Here is a tiny trained network, its code and every weight. The questions are about switching its units off for an input and a target symbol, where a switched-off unit gives its printed mean instead of its output.

import numpy as np


def w(rows, s, z=0):
    codes = np.array(rows[::2]) - 128.0
    scale = np.full(codes.shape[1], s)
    scale[-1] = z or s
    return codes * scale


def norm(h):
    return h / np.sqrt((h * h).mean(-1, keepdims=True) + 1e-5)


def f(y):
    return y / 2 * (1 + np.tanh(0.7978845608 * (y + 0.044715 * y**3)))


def softmax(a):
    e = np.exp(a - a.max(-1, keepdims=True))
    return e / e.sum(-1, keepdims=True)


def log_softmax(a):
    a = a - a.max(-1, keepdims=True)
    return a - np.log(np.exp(a).sum(-1, keepdims=True))


def net(x, mask):
    ids = ['αβγδεζηθλμξπτψω'.index(c) for c in x.split()]
    T = len(ids)
    res = E[ids] + P[:T]
    u = 0
    for l in range(2):
        q, k, v = (norm(res) @ M[l].T for M in (Q, K, V))
        z = softmax(np.where(np.tri(T) > 0, q @ k.T / 4**0.5, -1e9)) @ v
        res = res + np.where(mask[u], z, O[l][:, -1]) @ O[l][:, :-1]
        u += 1
        y = f(norm(res) @ A[l][:, :-1].T + A[l][:, -1])
        res = res + np.where(mask[u : u + 12], y, B[l][:, -1]) @ B[l][:, :-1]
        u += 12
    return log_softmax(norm(res)[-1] @ U[:, :-1].T + U[:, -1])


Q, K, V, O, A, B = {}, {}, {}, {}, {}, {}
E = w([
[178,199,95],'α',
[180,131,138],'β',
[99,196,93],'γ',
[110,159,145],'δ',
[154,140,158],'ε',
[77,107,181],'ζ',
[150,169,126],'η',
[113,116,172],'θ',
[131,145,148],'λ',
[111,129,163],'μ',
[54,127,129],'ξ',
[127,38,45],'π',
[32,84,190],'τ',
[128,9,60],'ψ',
[194,144,117],'ω',
],0.015)
P = w([
[248,77,251],'0',
[89,128,87],'1',
[137,164,246],'2',
[132,122,105],'3',
[153,190,213],'4',
[122,101,125],'5',
[139,242,191],'6',
[143,122,108],'7',
[107,193,216],'8',
[153,116,115],'9',
[92,177,221],'10',
[148,117,114],'11',
[103,201,201],'12',
[169,126,106],'13',
],0.011)
Q[0] = w([
[124,90,163],'0.h0',
[64,84,254],'0.h0',
[148,83,234],'0.h0',
[147,138,122],'0.h0',
],0.0078)
K[0] = w([
[92,168,186],'0.h0',
[126,52,142],'0.h0',
[255,243,190],'0.h0',
[68,39,155],'0.h0',
],0.0086)
V[0] = w([
[146,86,198],'0.h0',
[175,139,173],'0.h0',
[96,177,106],'0.h0',
[212,255,190],'0.h0',
],0.0096)
O[0] = w([
[106,173,87,137],'0.h0',
[129,116,254,163],'0.h0',
[58,82,224,147],'0.h0',
[158,198,22,254],'0.h0',
],0.0058,0.0066)
A[0] = w([
[154,4,68,147],'0.n0',
[188,96,101,158],'0.n1',
[28,146,186,252],'0.n2',
[60,143,150,203],'0.n3',
[113,135,81,69],'0.n4',
[132,71,114,122],'0.n5',
[162,163,119,51],'0.n6',
[193,224,89,128],'0.n7',
[172,77,106,141],'0.n8',
[111,155,40,176],'0.n9',
[127,94,157,24],'0.n10',
[227,252,114,219],'0.n11',
],0.011,0.0028)
B[0] = w([
[72,205,196,141],'0.n0',
[3,149,123,134],'0.n1',
[87,114,108,171],'0.n2',
[65,98,62,153],'0.n3',
[189,120,174,131],'0.n4',
[92,201,110,125],'0.n5',
[139,134,134,141],'0.n6',
[70,126,215,210],'0.n7',
[65,146,131,129],'0.n8',
[74,38,160,165],'0.n9',
[225,126,183,118],'0.n10',
[38,68,51,253],'0.n11',
],0.0047,0.014)
Q[1] = w([
[96,10,86],'1.h0',
[187,187,17],'1.h0',
[64,29,76],'1.h0',
[130,173,240],'1.h0',
],0.011)
K[1] = w([
[254,79,54],'1.h0',
[115,101,44],'1.h0',
[245,135,191],'1.h0',
[41,174,116],'1.h0',
],0.0078)
V[1] = w([
[199,135,208],'1.h0',
[146,200,107],'1.h0',
[131,40,95],'1.h0',
[98,138,250],'1.h0',
],0.012)
O[1] = w([
[241,135,107,139],'1.h0',
[188,220,172,132],'1.h0',
[133,132,103,56],'1.h0',
[119,254,85,254],'1.h0',
],0.0082,0.0057)
A[1] = w([
[132,154,178,107],'1.n0',
[180,127,112,193],'1.n1',
[168,160,25,141],'1.n2',
[113,253,165,169],'1.n3',
[37,148,138,165],'1.n4',
[96,30,138,210],'1.n5',
[140,163,173,156],'1.n6',
[56,91,185,138],'1.n7',
[147,136,186,253],'1.n8',
[157,103,129,179],'1.n9',
[95,34,153,212],'1.n10',
[219,149,157,109],'1.n11',
],0.014,0.0033)
B[1] = w([
[154,239,115,131],'1.n0',
[151,182,236,132],'1.n1',
[181,36,150,181],'1.n2',
[166,148,211,233],'1.n3',
[185,206,195,251],'1.n4',
[212,54,164,143],'1.n5',
[156,218,253,136],'1.n6',
[204,102,78,188],'1.n7',
[180,250,193,133],'1.n8',
[116,211,184,120],'1.n9',
[220,71,193,143],'1.n10',
[6,220,237,131],'1.n11',
],0.0052,0.012)
U = w([
[197,94,194,54],'α',
[184,96,117,127],'β',
[62,28,180,219],'γ',
[38,202,149,199],'δ',
[199,143,122,23],'ε',
[166,143,92,40],'ζ',
[190,220,252,180],'η',
[176,136,100,76],'θ',
[244,188,96,55],'λ',
[193,150,65,110],'μ',
[138,141,84,52],'ξ',
[113,140,75,68],'π',
[103,157,68,2],'τ',
[102,115,64,77],'ψ',
[186,98,161,82],'ω',
],0.011,0.0028)

Each question gives the input, a string of symbols that net reads in full, and the target symbol t.
The units are the heads (4 rows each of Q, K, V and O) and the neurons (one row each of A and B). Each row of codes is followed by its name. A weight is (code - 128) times the scale printed after its matrix; where a second scale follows, it is the last column's (O, A, B and U).
mask holds one flag per unit, layer by layer, with each layer's heads first. A switched-off unit (its flag False) gives its mean, the last column of its rows in O or B, instead of its output. The means were averaged over made-up inputs and are rounded, as every weight is.
A unit's drop is (log p(t) with every unit on - log p(t) with that unit switched off) / (log p(t) with every unit on - log p(t) with every unit switched off).
The circuit of an input: a set's keep is (log p(t) with only the set's units on - log p(t) with every unit switched off) / (log p(t) with every unit on - log p(t) with every unit switched off). Starting from the 12 units with the biggest drops (on a tie, the unit counted first), units are removed one at a time, each time the one whose removal leaves the highest keep (on an exact tie, the one counted first), for as long as the keep stays at least 0.8.
circuit, biggest first: the units of the circuit, biggest drop first
unit that matters most: the unit with the biggest drop
k most important neurons: the k neurons with the biggest drops, biggest first
top k neurons in layer l: the k neurons of layer l with the biggest drops, biggest first
input η γ ε γ δ τ η η λ π γ β π ψ, target η: top 2 neurons in layer 0	[0.n11 0.n0]
input γ β β γ γ γ θ ψ, target γ: circuit, biggest first	[0.n0]
input γ γ α ε, target γ: circuit, biggest first	[0.n11 1.h0]
input λ θ γ γ π α η η η ψ λ γ, target λ: 4 most important neurons	[0.n9 0.n0 0.n3 0.n2]
input γ γ π γ β λ, target γ: circuit, biggest first	[0.n11 1.h0]
input δ ψ ε τ α η, target δ: top 2 neurons in layer 0	[0.n11 0.n3]
input η η γ ψ ψ τ, target η: circuit, biggest first	[0.h0 1.h0]
input η γ μ γ γ η ε δ μ τ, target η: 3 most important neurons	[0.n11 0.n9 0.n7]
input η δ γ η γ π ψ θ τ δ ε π, target η: 4 most important neurons	[0.n11 0.n0 0.n3 0.n9]
input δ ζ γ γ γ λ γ ψ γ η γ μ, target δ: top 2 neurons in layer 1	[1.n2 1.n4]
input δ γ γ δ λ β γ θ, target δ: 3 most important neurons	[0.n3 0.n11 0.n2]
input ψ η η δ δ η τ π ω, target δ: circuit, biggest first	[1.h0 0.n11]
input λ δ δ β ψ γ τ γ γ δ γ β η τ, target λ: circuit, biggest first	[1.h0 0.n7 0.h0]
input γ γ τ η γ γ α η λ η μ θ, target γ: top 2 neurons in layer 0	[0.n11 0.n7]
input η π λ η β ζ, target η: circuit, biggest first	[0.n11]
input δ μ ξ π η π, target δ: top 2 neurons in layer 0	[0.n0 0.n1]
input η η δ γ λ γ δ η γ γ, target η: 2 most important neurons	[0.n3 0.n7]
input η η δ η γ η λ γ γ γ, target η: 2 most important neurons	[0.n3 0.n2]
input δ ψ ψ γ ζ δ η θ γ θ δ μ, target δ: top 4 neurons in layer 0	[0.n11 0.n3 0.n2 0.n9]
input λ ψ γ γ, target λ: top 2 neurons in layer 0	[0.n9 0.n11]
input γ ω μ β μ ψ θ β, target γ: unit that matters most	0.n11
input λ γ δ δ, target λ: 3 most important neurons	[0.n9 0.n0 0.n1]
input γ λ ζ μ ζ α η ζ, target γ: 3 most important neurons	[0.n3 0.n11 0.n0]
input γ β δ δ γ λ γ η γ α α π, target γ: 3 most important neurons	[0.n11 0.n0 0.n1]
input γ μ β δ η γ λ δ λ μ ζ ψ, target γ: 2 most important neurons	[0.n11 0.n0]
input η γ η γ η α μ δ α, target δ: 2 most important neurons	[0.n11 1.n2]
input α η δ ψ δ γ η η π, target η: most important neuron	[0.n0]
input γ μ ζ τ β δ β γ γ δ α λ η ζ, target γ: top 2 neurons in layer 0	[0.n11 0.n7]
